Below are the code and all the weights of a small trained network. Each question names an input and a class and asks about switching units off, where a switched-off unit gives its printed mean instead of its output.

import numpy as np


def w(rows, s, z=0):
    codes = np.array(rows[::2]) - 128.0
    scale = np.full(codes.shape[1], s)
    scale[-1] = z or s
    return codes * scale


def f(y):
    return y / 2 * (1 + np.tanh(0.7978845608 * (y + 0.044715 * y**3)))


def log_softmax(a):
    a = a - a.max(-1, keepdims=True)
    return a - np.log(np.exp(a).sum(-1, keepdims=True))


def net(x, mask):
    res = np.array(x, float).reshape(1, 4) / 4 @ E
    y = f(res @ A[0][:, :-1].T + A[0][:, -1])
    res = res + np.where(mask, y, B[0][:, -1]) @ B[0][:, :-1]
    return log_softmax(res[-1] @ U[:, :-1].T + U[:, -1])


A, B = {}, {}
E = w([
[60,149,105,245,254,104],'x0',
[101,29,153,82,194,199],'x1',
[117,175,155,92,156,135],'x2',
[92,135,43,66,123,95],'x3',
],0.0096)
A[0] = w([
[135,180,58,166,130,5,111],'neuron 0',
[203,77,180,74,113,189,123],'neuron 1',
[112,147,91,126,154,141,122],'neuron 2',
[99,150,118,80,12,132,2],'neuron 3',
[112,179,38,120,192,49,104],'neuron 4',
[131,78,216,91,103,233,143],'neuron 5',
[97,189,44,160,145,100,112],'neuron 6',
[67,93,19,34,142,113,129],'neuron 7',
[167,175,130,67,44,164,101],'neuron 8',
[255,69,114,95,78,31,143],'neuron 9',
[230,213,172,201,90,83,158],'neuron 10',
[183,110,79,42,75,112,130],'neuron 11',
[28,130,191,235,159,142,122],'neuron 12',
[160,68,225,95,85,144,122],'neuron 13',
[193,215,194,178,39,81,46],'neuron 14',
[122,133,151,197,172,216,63],'neuron 15',
[46,41,118,71,198,174,147],'neuron 16',
],0.0095,0.0084)
B[0] = w([
[51,78,114,138,182,149,221],'neuron 0',
[66,97,151,106,138,62,219],'neuron 1',
[80,117,109,111,129,152,148],'neuron 2',
[56,164,90,153,102,224,171],'neuron 3',
[67,146,123,129,144,115,213],'neuron 4',
[117,61,152,66,138,77,236],'neuron 5',
[53,115,117,148,202,63,201],'neuron 6',
[187,199,125,117,2,234,224],'neuron 7',
[161,185,135,147,119,170,215],'neuron 8',
[145,116,142,126,174,141,219],'neuron 9',
[190,146,91,158,80,202,221],'neuron 10',
[172,131,146,104,130,188,227],'neuron 11',
[217,160,89,118,96,210,240],'neuron 12',
[57,51,118,97,154,81,208],'neuron 13',
[227,117,114,57,104,147,190],'neuron 14',
[213,118,200,130,136,103,173],'neuron 15',
[194,166,78,92,73,127,254],'neuron 16',
],0.0083,0.0097)
U = w([
[173,128,144,122,97,114,174],'0',
[114,166,115,165,93,159,239],'1',
[6,97,144,132,129,15,2],'2',
],0.016,0.0007)

Each question gives the input, the list of numbers given to net, and the class t.
The units are the neurons (one row each of A and B). Each row of codes is followed by its name. A weight is (code - 128) times the scale printed after its matrix; where a second scale follows, it is the last column's (A, B and U).
mask holds one flag per neuron, in row order. A switched-off neuron (its flag False) gives its mean, the last column of its row in B, instead of its output. The means were averaged over made-up inputs and are rounded, as every weight is.
A unit's drop is (log p(t) with every unit on - log p(t) with that unit switched off) / (log p(t) with every unit on - log p(t) with every unit switched off).
The circuit of an input: a set's keep is (log p(t) with only the set's units on - log p(t) with every unit switched off) / (log p(t) with every unit on - log p(t) with every unit switched off). Starting from the 12 units with the biggest drops (on a tie, the unit counted first), units are removed one at a time, each time the one whose removal leaves the highest keep (on an exact tie, the one counted first), for as long as the keep stays at least 0.8.
units of the circuit, in order: the units of the circuit, biggest drop first
k most important neurons: the k neurons with the biggest drops, biggest first
drop when u is switched off: that unit's drop, to one decimal
input [8,5,6,0], class 0: units of the circuit, in order	[neuron 15]
input [-8,-3,3,3], class 1: 2 most important neurons	[neuron 3; neuron 8]
input [2,0,7,5], class 2: 2 most important neurons	[neuron 12; neuron 10]
input [-8,-6,3,3], class 1: 3 most important neurons	[neuron 3; neuron 8; neuron 5]
input [-5,-4,7,3], class 1: 3 most important neurons	[neuron 3; neuron 5; neuron 8]
input [8,-7,7,2], class 2: 3 most important neurons	[neuron 6; neuron 0; neuron 7]
input [-6,-8,-1,2], class 1: drop when neuron 3 is switched off	1.3
input [-7,1,8,-4], class 2: drop when neuron 1 is switched off	0.3
input [-7,-6,8,6], class 1: drop when neuron 3 is switched off	0.5
input [-7,-8,0,3], class 1: drop when neuron 5 is switched off	0.1
